Here is a tiny trained network, its code and every weight. The questions are about switching its units off for an input and a class, where a switched-off unit gives its printed mean instead of its output.

import numpy as np


def w(rows, s, z=0):
    codes = np.array(rows[::2]) - 128.0
    scale = np.full(codes.shape[1], s)
    scale[-1] = z or s
    return codes * scale


def norm(h):
    return h / np.sqrt((h * h).mean(-1, keepdims=True) + 1e-5)


def f(y):
    return y / 2 * (1 + np.tanh(0.7978845608 * (y + 0.044715 * y**3)))


def log_softmax(a):
    a = a - a.max(-1, keepdims=True)
    return a - np.log(np.exp(a).sum(-1, keepdims=True))


def net(x, mask):
    res = np.array(x, float).reshape(1, 2) / 4 @ E
    u = 0
    for l in range(3):
        y = f(norm(res) @ A[l][:, :-1].T + A[l][:, -1])
        res = res + np.where(mask[u : u + 7], y, B[l][:, -1]) @ B[l][:, :-1]
        u += 7
    return log_softmax(norm(res)[-1] @ U[:, :-1].T + U[:, -1])


A, B = {}, {}
E = w([
[158,175,129,146,25,143,135,79],'x0',
[122,100,199,7,84,133,112,98],'x1',
],0.016)
A[0] = w([
[142,126,204,18,109,104,145,70,2],'L0N0',
[164,125,128,188,164,84,176,189,167],'L0N1',
[197,179,117,159,10,140,165,88,114],'L0N2',
[100,124,236,34,100,160,58,72,26],'L0N3',
[78,73,141,139,154,145,97,131,79],'L0N4',
[100,32,228,65,58,159,92,94,109],'L0N5',
[56,65,169,97,147,77,73,140,124],'L0N6',
],0.013,0.0067)
B[0] = w([
[227,110,161,45,214,192,160,118,220],'L0N0',
[104,127,154,180,171,188,49,96,203],'L0N1',
[37,152,95,80,84,127,163,109,232],'L0N2',
[236,102,219,83,248,214,143,72,240],'L0N3',
[139,159,138,116,45,97,154,126,148],'L0N4',
[204,64,109,145,227,190,159,95,252],'L0N5',
[127,152,152,51,82,89,141,214,190],'L0N6',
],0.013,0.015)
A[1] = w([
[100,98,160,48,106,23,134,249,83],'L1N0',
[135,138,147,159,142,91,87,137,63],'L1N1',
[134,184,95,106,43,76,200,101,87],'L1N2',
[183,158,121,183,105,85,95,170,89],'L1N3',
[101,116,125,138,164,106,124,179,100],'L1N4',
[106,84,140,109,106,56,104,121,2],'L1N5',
[73,106,69,116,157,114,130,127,158],'L1N6',
],0.015,0.0076)
B[1] = w([
[73,229,108,182,51,3,53,237,247],'L1N0',
[214,57,87,92,133,103,195,184,159],'L1N1',
[60,64,110,48,93,130,158,19,254],'L1N2',
[175,29,109,91,132,189,144,69,134],'L1N3',
[170,151,159,42,85,139,154,105,193],'L1N4',
[173,88,130,161,200,129,111,131,120],'L1N5',
[130,217,172,140,85,111,145,151,241],'L1N6',
],0.014,0.0042)
A[2] = w([
[135,149,161,63,48,121,187,84,125],'L2N0',
[130,143,204,79,166,119,109,174,185],'L2N1',
[15,135,164,164,105,46,150,122,1],'L2N2',
[232,83,152,139,115,197,133,95,166],'L2N3',
[72,106,87,82,41,51,177,87,74],'L2N4',
[197,90,230,7,166,194,117,174,92],'L2N5',
[225,89,113,143,192,150,155,170,148],'L2N6',
],0.014,0.0096)
B[2] = w([
[127,63,96,80,128,131,183,48,163],'L2N0',
[98,181,179,114,61,121,152,141,192],'L2N1',
[206,52,90,100,210,141,129,194,146],'L2N2',
[204,61,84,128,184,1,129,214,221],'L2N3',
[104,3,54,54,86,192,198,45,165],'L2N4',
[213,160,226,40,180,85,218,57,255],'L2N5',
[175,13,80,90,116,168,102,92,224],'L2N6',
],0.013,0.02)
U = w([
[243,82,219,6,188,120,206,82,208],'0',
[104,113,133,115,168,94,145,105,3],'1',
[124,75,170,159,87,68,113,75,3],'2',
[54,189,83,225,103,205,76,120,161],'3',
[108,194,224,121,60,32,67,221,185],'4',
[62,69,65,73,37,190,201,21,189],'5',
[222,30,50,204,197,179,35,213,151],'6',
],0.017,0.011)

Each question gives the input, the list of numbers given to net, and the class t.
The units are the neurons (one row each of A and B). Each row of codes is followed by its name. A weight is (code - 128) times the scale printed after its matrix; where a second scale follows, it is the last column's (A, B and U).
mask holds one flag per neuron, layer by layer. A switched-off neuron (its flag False) gives its mean, the last column of its row in B, instead of its output. The means were averaged over made-up inputs and are rounded, as every weight is.
A unit's drop is (log p(t) with every unit on - log p(t) with that unit switched off) / (log p(t) with every unit on - log p(t) with every unit switched off).
most important unit: the unit with the biggest drop
k most important neurons: the k neurons with the biggest drops, biggest first
k most important neurons of layer l: the k neurons of layer l with the biggest drops, biggest first
drop of u: that unit's drop, to one decimal
input [-4,-1], class 4: 3 most important neurons => (L0N5 L0N3 L0N6)
input [-3,-6], class 6: most important unit => L0N2
input [-1,-6], class 6: 2 most important neurons => (L0N2 L2N5)
input [3,-4], class 5: 3 most important neurons => (L0N2 L0N5 L0N3)
input [2,-5], class 3: 3 most important neurons => (L0N3 L2N5 L2N3)
input [-5,-1], class 4: 3 most important neurons => (L0N5 L0N3 L1N0)
input [-6,-1], class 4: 3 most important neurons => (L0N5 L0N3 L1N0)
input [-8,-1], class 4: 2 most important neurons => (L1N0 L0N3)
input [1,-4], class 3: 3 most important neurons of layer 0 => (L0N3 L0N5 L0N0)
input [2,-7], class 3: 3 most important neurons => (L0N3 L0N5 L0N0)
input [-7,-2], class 4: 4 most important neurons => (L0N5 L0N3 L0N6 L1N0)
input [-6,-2], class 4: 2 most important neurons of layer 0 => (L0N5 L0N3)
input [2,-4], class 3: 2 most important neurons => (L0N1 L2N5)
input [-7,1], class 4: most important unit => L1N0
input [-6,-6], class 6: 4 most important neurons of layer 0 => (L0N2 L0N1 L0N6 L0N0)
input [-1,-3], class 6: 3 most important neurons => (L0N2 L2N5 L0N3)
input [4,-8], class 3: 2 most important neurons of layer 0 => (L0N1 L0N3)
input [1,-7], class 6: 3 most important neurons => (L0N2 L2N5 L1N0)
input [-1,-8], class 6: drop of L2N5 => 0.1
input [-2,-7], class 6: most important unit => L0N2
input [-5,-7], class 6: drop of L0N2 => 0.8
input [2,-8], class 3: drop of L2N6 => 0.1
input [4,-4], class 5: drop of L0N2 => 0.3
